Here is a tiny trained network, its code and every weight. The questions are about switching its units off for an input and a target symbol, where a switched-off unit gives its printed mean instead of its output.

import numpy as np


def w(rows, s, z=0):
    codes = np.array(rows[::2]) - 128.0
    scale = np.full(codes.shape[1], s)
    scale[-1] = z or s
    return codes * scale


def norm(h):
    return h / np.sqrt((h * h).mean(-1, keepdims=True) + 1e-5)


def f(y):
    return np.maximum(y, 0)


def softmax(a):
    e = np.exp(a - a.max(-1, keepdims=True))
    return e / e.sum(-1, keepdims=True)


def log_softmax(a):
    a = a - a.max(-1, keepdims=True)
    return a - np.log(np.exp(a).sum(-1, keepdims=True))


def net(x, mask):
    ids = ['αβγζηλμξπστφψ'.index(c) for c in x.split()]
    T = len(ids)
    res = E[ids] + P[:T]
    u = 0
    for l in range(2):
        q, k, v = (norm(res) @ M[l].T for M in (Q, K, V))
        z = softmax(np.where(np.tri(T) > 0, q @ k.T / 2**0.5, -1e9)) @ v
        res = res + np.where(mask[u], z, O[l][:, -1]) @ O[l][:, :-1]
        u += 1
        y = f(norm(res) @ A[l][:, :-1].T + A[l][:, -1])
        res = res + np.where(mask[u : u + 16], y, B[l][:, -1]) @ B[l][:, :-1]
        u += 16
    return log_softmax(norm(res)[-1] @ U[:, :-1].T + U[:, -1])


Q, K, V, O, A, B = {}, {}, {}, {}, {}, {}
E = w([
[129,98,197],'α',
[122,101,120],'β',
[119,137,41],'γ',
[92,199,146],'ζ',
[155,72,145],'η',
[165,45,198],'λ',
[132,98,169],'μ',
[161,70,156],'ξ',
[114,189,239],'π',
[171,23,226],'σ',
[167,66,253],'τ',
[131,101,112],'φ',
[174,21,230],'ψ',
],0.0049)
P = w([
[106,107,62],'0',
[189,165,133],'1',
[87,101,181],'2',
[26,8,169],'3',
[182,192,135],'4',
[88,97,180],'5',
[34,9,182],'6',
[172,189,129],'7',
[89,97,181],'8',
[42,2,179],'9',
[164,189,132],'10',
],0.0087)
Q[0] = w([
[36,117,254],'L0H0',
[71,158,170],'L0H0',
],0.0091)
K[0] = w([
[46,199,2],'L0H0',
[52,159,93],'L0H0',
],0.0074)
V[0] = w([
[253,2,60],'L0H0',
[90,81,185],'L0H0',
],0.0037)
O[0] = w([
[251,182,253,1],'L0H0',
[118,19,174,195],'L0H0',
],0.0034,0.00074)
A[0] = w([
[161,216,186,189],'L0N0',
[116,130,133,120],'L0N1',
[61,120,166,27],'L0N2',
[189,133,218,159],'L0N3',
[133,135,57,96],'L0N4',
[254,137,122,114],'L0N5',
[94,162,67,92],'L0N6',
[192,130,207,12],'L0N7',
[48,126,138,108],'L0N8',
[162,8,47,103],'L0N9',
[131,130,129,115],'L0N10',
[82,47,178,1],'L0N11',
[53,142,58,122],'L0N12',
[181,130,52,101],'L0N13',
[222,198,188,47],'L0N14',
[64,129,203,151],'L0N15',
],0.0067,0.0044)
B[0] = w([
[116,79,48,253],'L0N0',
[132,106,121,136],'L0N1',
[148,138,156,159],'L0N2',
[131,134,2,242],'L0N3',
[201,126,102,134],'L0N4',
[212,195,145,192],'L0N5',
[134,87,99,138],'L0N6',
[91,149,37,155],'L0N7',
[167,110,133,192],'L0N8',
[101,157,243,166],'L0N9',
[117,105,129,128],'L0N10',
[99,224,57,188],'L0N11',
[172,68,118,156],'L0N12',
[169,120,130,137],'L0N13',
[139,127,20,202],'L0N14',
[198,74,91,254],'L0N15',
],0.0053,0.0044)
Q[1] = w([
[192,170,44],'L1H0',
[255,53,71],'L1H0',
],0.016)
K[1] = w([
[109,58,145],'L1H0',
[190,92,252],'L1H0',
],0.015)
V[1] = w([
[254,96,116],'L1H0',
[161,230,146],'L1H0',
],0.0077)
O[1] = w([
[117,2,160,253],'L1H0',
[146,99,40,35],'L1H0',
],0.008,0.0034)
A[1] = w([
[209,135,97,112],'L1N0',
[42,169,52,85],'L1N1',
[92,134,108,57],'L1N2',
[166,160,129,14],'L1N3',
[150,136,135,131],'L1N4',
[96,89,132,100],'L1N5',
[102,109,86,25],'L1N6',
[171,98,140,171],'L1N7',
[52,140,164,90],'L1N8',
[166,121,141,91],'L1N9',
[93,136,74,9],'L1N10',
[158,135,69,80],'L1N11',
[253,142,166,129],'L1N12',
[161,105,129,134],'L1N13',
[169,166,131,1],'L1N14',
[128,104,162,136],'L1N15',
],0.014,0.0049)
B[1] = w([
[208,171,170,250],'L1N0',
[44,145,141,196],'L1N1',
[145,96,149,128],'L1N2',
[254,98,111,145],'L1N3',
[112,141,131,149],'L1N4',
[115,164,83,243],'L1N5',
[198,69,48,138],'L1N6',
[115,182,130,255],'L1N7',
[167,72,109,163],'L1N8',
[101,121,121,138],'L1N9',
[184,216,124,137],'L1N10',
[153,183,182,229],'L1N11',
[65,119,87,213],'L1N12',
[151,184,152,201],'L1N13',
[229,89,144,147],'L1N14',
[123,168,107,227],'L1N15',
],0.0076,0.0041)
U = w([
[130,183,145,209],'α',
[129,103,138,128],'β',
[34,176,119,148],'γ',
[119,138,252,46],'ζ',
[155,117,80,24],'η',
[141,113,114,87],'λ',
[199,148,102,253],'μ',
[109,135,7,65],'ξ',
[53,129,76,147],'π',
[124,110,133,116],'σ',
[86,183,140,140],'τ',
[133,112,115,92],'φ',
[125,105,139,138],'ψ',
],0.017,0.0054)

Each question gives the input, a string of symbols that net reads in full, and the target symbol t.
The units are the heads (2 rows each of Q, K, V and O) and the neurons (one row each of A and B). Each row of codes is followed by its name. A weight is (code - 128) times the scale printed after its matrix; where a second scale follows, it is the last column's (O, A, B and U).
mask holds one flag per unit, layer by layer, with each layer's heads first. A switched-off unit (its flag False) gives its mean, the last column of its rows in O or B, instead of its output. The means were averaged over made-up inputs and are rounded, as every weight is.
A unit's drop is (log p(t) with every unit on - log p(t) with that unit switched off) / (log p(t) with every unit on - log p(t) with every unit switched off).
The circuit of an input: a set's keep is (log p(t) with only the set's units on - log p(t) with every unit switched off) / (log p(t) with every unit on - log p(t) with every unit switched off). Starting from the 12 units with the biggest drops (on a tie, the unit counted first), units are removed one at a time, each time the one whose removal leaves the highest keep (on an exact tie, the one counted first), for as long as the keep stays at least 0.8.
units of the circuit, in order: the units of the circuit, biggest drop first
k most important neurons: the k neurons with the biggest drops, biggest first
k most important neurons of layer l: the k neurons of layer l with the biggest drops, biggest first
input ζ μ π π ζ φ, target ζ: units of the circuit, in order : (L0N15 L1H0)
input π μ α, target π: units of the circuit, in order : (L0H0)
input α μ ψ, target μ: units of the circuit, in order : (L0H0 L0N3)
input α ζ λ μ ζ ζ π, target π: units of the circuit, in order : (L1H0 L1N5)
input ζ ζ ζ α φ ζ π π ξ, target ζ: 2 most important neurons of layer 1 : (L1N8 L1N12)
input ζ μ γ, target ζ: units of the circuit, in order : (L1H0 L0N12 L0N3)
input γ λ μ ζ τ β, target γ: 2 most important neurons of layer 1 : (L1N12 L1N0)
input α π μ ζ ψ ζ ξ ξ σ, target α: 2 most important neurons : (L0N9 L0N3)
input γ π ζ γ γ π, target γ: 3 most important neurons : (L0N15 L0N3 L1N0)
input ζ α μ γ σ ξ, target ζ: 3 most important neurons of layer 0 : (L0N15 L0N0 L0N3)
input π ζ μ ψ ζ τ, target π: units of the circuit, in order : (L0H0 L0N11)
input π μ τ η μ ζ ζ ζ φ, target π: 2 most important neurons of layer 1 : (L1N0 L1N5)
input μ ζ γ, target μ: 2 most important neurons : (L0N9 L0N15)
input ζ σ σ μ μ π σ ξ η, target ζ: 4 most important neurons : (L0N15 L0N0 L1N8 L1N12)
input π σ μ ζ π ζ ζ ζ ζ, target π: 2 most important neurons : (L0N5 L1N0)
input μ ξ β, target μ: 2 most important neurons of layer 0 : (L0N9 L0N15)
input ζ α ζ π ζ η ζ ζ β, target ζ: most important neuron of layer 0 : (L0N15)
input ζ τ φ, target ζ: 2 most important neurons : (L0N3 L0N15)
input α ζ ζ ζ μ φ, target α: 2 most important neurons : (L0N15 L0N9)
input γ σ γ σ ζ α, target γ: 3 most important neurons of layer 0 : (L0N15 L0N9 L0N3)
input γ σ σ π φ σ, target γ: 3 most important neurons of layer 1 : (L1N0 L1N12 L1N11)
input ζ ψ ζ ζ π γ α ξ ζ, target ζ: 3 most important neurons of layer 0 : (L0N15 L0N8 L0N3)
input μ γ ζ π γ π ξ μ ψ, target μ: 4 most important neurons : (L0N9 L0N15 L0N3 L0N0)
input ζ ζ ζ ζ π η, target ζ: 3 most important neurons : (L0N15 L0N8 L1N12)
